Here is a tiny trained network, its code and every weight. The questions are about switching its units off for an input and a class, where a switched-off unit gives its printed mean instead of its output.

import numpy as np


def w(rows, s, z=0):
    codes = np.array(rows[::2]) - 128.0
    scale = np.full(codes.shape[1], s)
    scale[-1] = z or s
    return codes * scale


def f(y):
    return y / 2 * (1 + np.tanh(0.7978845608 * (y + 0.044715 * y**3)))


def log_softmax(a):
    a = a - a.max(-1, keepdims=True)
    return a - np.log(np.exp(a).sum(-1, keepdims=True))


def net(x, mask):
    res = np.array(x, float).reshape(1, 8) / 4 @ E
    y = f(res @ A[0][:, :-1].T + A[0][:, -1])
    res = res + np.where(mask, y, B[0][:, -1]) @ B[0][:, :-1]
    return log_softmax(res[-1] @ U[:, :-1].T + U[:, -1])


A, B = {}, {}
E = w([
[24,154,95,202,99,135,250,118,198],'x0',
[170,28,32,212,140,213,99,55,177],'x1',
[138,160,118,150,93,136,114,142,131],'x2',
[129,131,121,115,130,129,134,122,130],'x3',
[73,65,150,81,27,103,128,69,74],'x4',
[133,147,128,139,112,139,124,133,127],'x5',
[135,141,123,134,113,131,128,130,130],'x6',
[125,118,136,116,142,135,140,125,124],'x7',
],0.013)
A[0] = w([
[125,177,141,176,222,118,121,171,176,235],'N1',
[192,86,109,196,104,204,108,58,91,183],'N2',
[212,185,150,102,219,78,103,174,168,165],'N3',
[153,44,9,183,111,204,163,88,187,99],'N4',
[208,69,124,96,122,156,84,73,54,98],'N5',
[157,193,115,125,253,146,112,203,246,254],'N6',
[197,91,85,126,135,143,76,105,134,119],'N7',
[18,159,89,187,120,122,232,139,132,183],'N8',
[71,76,66,223,100,186,209,81,173,87],'N9',
[120,126,163,88,131,74,90,160,63,112],'N10',
[228,127,159,73,174,125,40,170,143,193],'N11',
[161,163,62,196,224,150,111,143,157,207],'N12',
[191,146,161,76,136,127,71,168,30,204],'N13',
],0.011,0.0078)
B[0] = w([
[192,171,147,179,187,127,217,182,158,210],'N1',
[93,47,67,109,93,151,42,126,197,224],'N2',
[198,109,124,176,212,99,207,179,143,215],'N3',
[211,47,109,139,202,139,33,146,62,251],'N4',
[28,99,57,132,129,139,30,120,194,217],'N5',
[213,154,217,221,242,131,179,161,172,248],'N6',
[102,115,76,192,168,183,168,91,143,193],'N7',
[107,187,247,84,36,78,194,206,129,243],'N8',
[238,145,165,50,111,36,92,170,60,241],'N9',
[182,155,187,45,52,86,125,164,125,201],'N10',
[205,116,94,226,189,222,145,85,81,241],'N11',
[172,126,105,219,188,161,112,127,146,219],'N12',
[177,75,109,62,107,42,82,172,40,245],'N13',
],0.011,0.021)
U = w([
[223,142,144,148,185,104,114,179,105,230],'0',
[164,100,119,42,78,62,65,113,45,227],'1',
[154,109,98,212,194,237,115,54,184,37],'2',
[44,71,30,120,85,161,47,54,194,40],'3',
[106,239,193,141,150,99,210,195,245,74],'4',
[25,199,175,78,34,91,206,141,87,1],'5',
],0.011,0.0049)

Each question gives the input, the list of numbers given to net, and the class t.
The units are the neurons (one row each of A and B). Each row of codes is followed by its name. A weight is (code - 128) times the scale printed after its matrix; where a second scale follows, it is the last column's (A, B and U).
mask holds one flag per neuron, in row order. A switched-off neuron (its flag False) gives its mean, the last column of its row in B, instead of its output. The means were averaged over made-up inputs and are rounded, as every weight is.
A unit's drop is (log p(t) with every unit on - log p(t) with that unit switched off) / (log p(t) with every unit on - log p(t) with every unit switched off).
The circuit of an input: a set's keep is (log p(t) with only the set's units on - log p(t) with every unit switched off) / (log p(t) with every unit on - log p(t) with every unit switched off). Starting from the 12 units with the biggest drops (on a tie, the unit counted first), units are removed one at a time, each time the one whose removal leaves the highest keep (on an exact tie, the one counted first), for as long as the keep stays at least 0.8.
circuit, biggest first: the units of the circuit, biggest drop first
most important unit: the unit with the biggest drop
top k neurons: the k neurons with the biggest drops, biggest first
drop when u is switched off: that unit's drop, to one decimal
input [1,-7,-5,-6,-4,-6,7,7], class 4: circuit, biggest first : (N4 N9)
input [-6,1,-2,2,-2,-8,-2,-8], class 2: circuit, biggest first : (N9 N11)
input [-5,1,-7,-2,8,0,-6,2], class 3: circuit, biggest first : (N5 N9)
input [1,4,8,-3,5,1,-8,3], class 1: most important unit : N9
input [1,-7,-7,8,5,3,-2,7], class 5: top 2 neurons : (N4 N9)
input [-7,8,-3,-3,0,-7,-7,-4], class 2: top 2 neurons : (N11 N7)
input [-8,6,1,-8,2,4,7,-5], class 3: top 2 neurons : (N5 N2)
input [1,8,2,5,8,-3,-4,3], class 1: top 2 neurons : (N9 N4)
input [0,-3,7,0,2,7,0,3], class 1: top 2 neurons : (N8 N6)
input [-8,2,3,-5,2,-8,8,0], class 3: top 2 neurons : (N5 N6)
input [1,-7,-5,7,-5,0,7,7], class 4: drop when N4 is switched off : 0.4
input [5,1,6,5,8,-1,3,-4], class 1: drop when N9 is switched off : 0.3
input [1,0,-3,4,3,0,1,-8], class 5: drop when N4 is switched off : 0.2
input [-2,-7,4,8,2,0,6,8], class 1: top neuron : (N6)
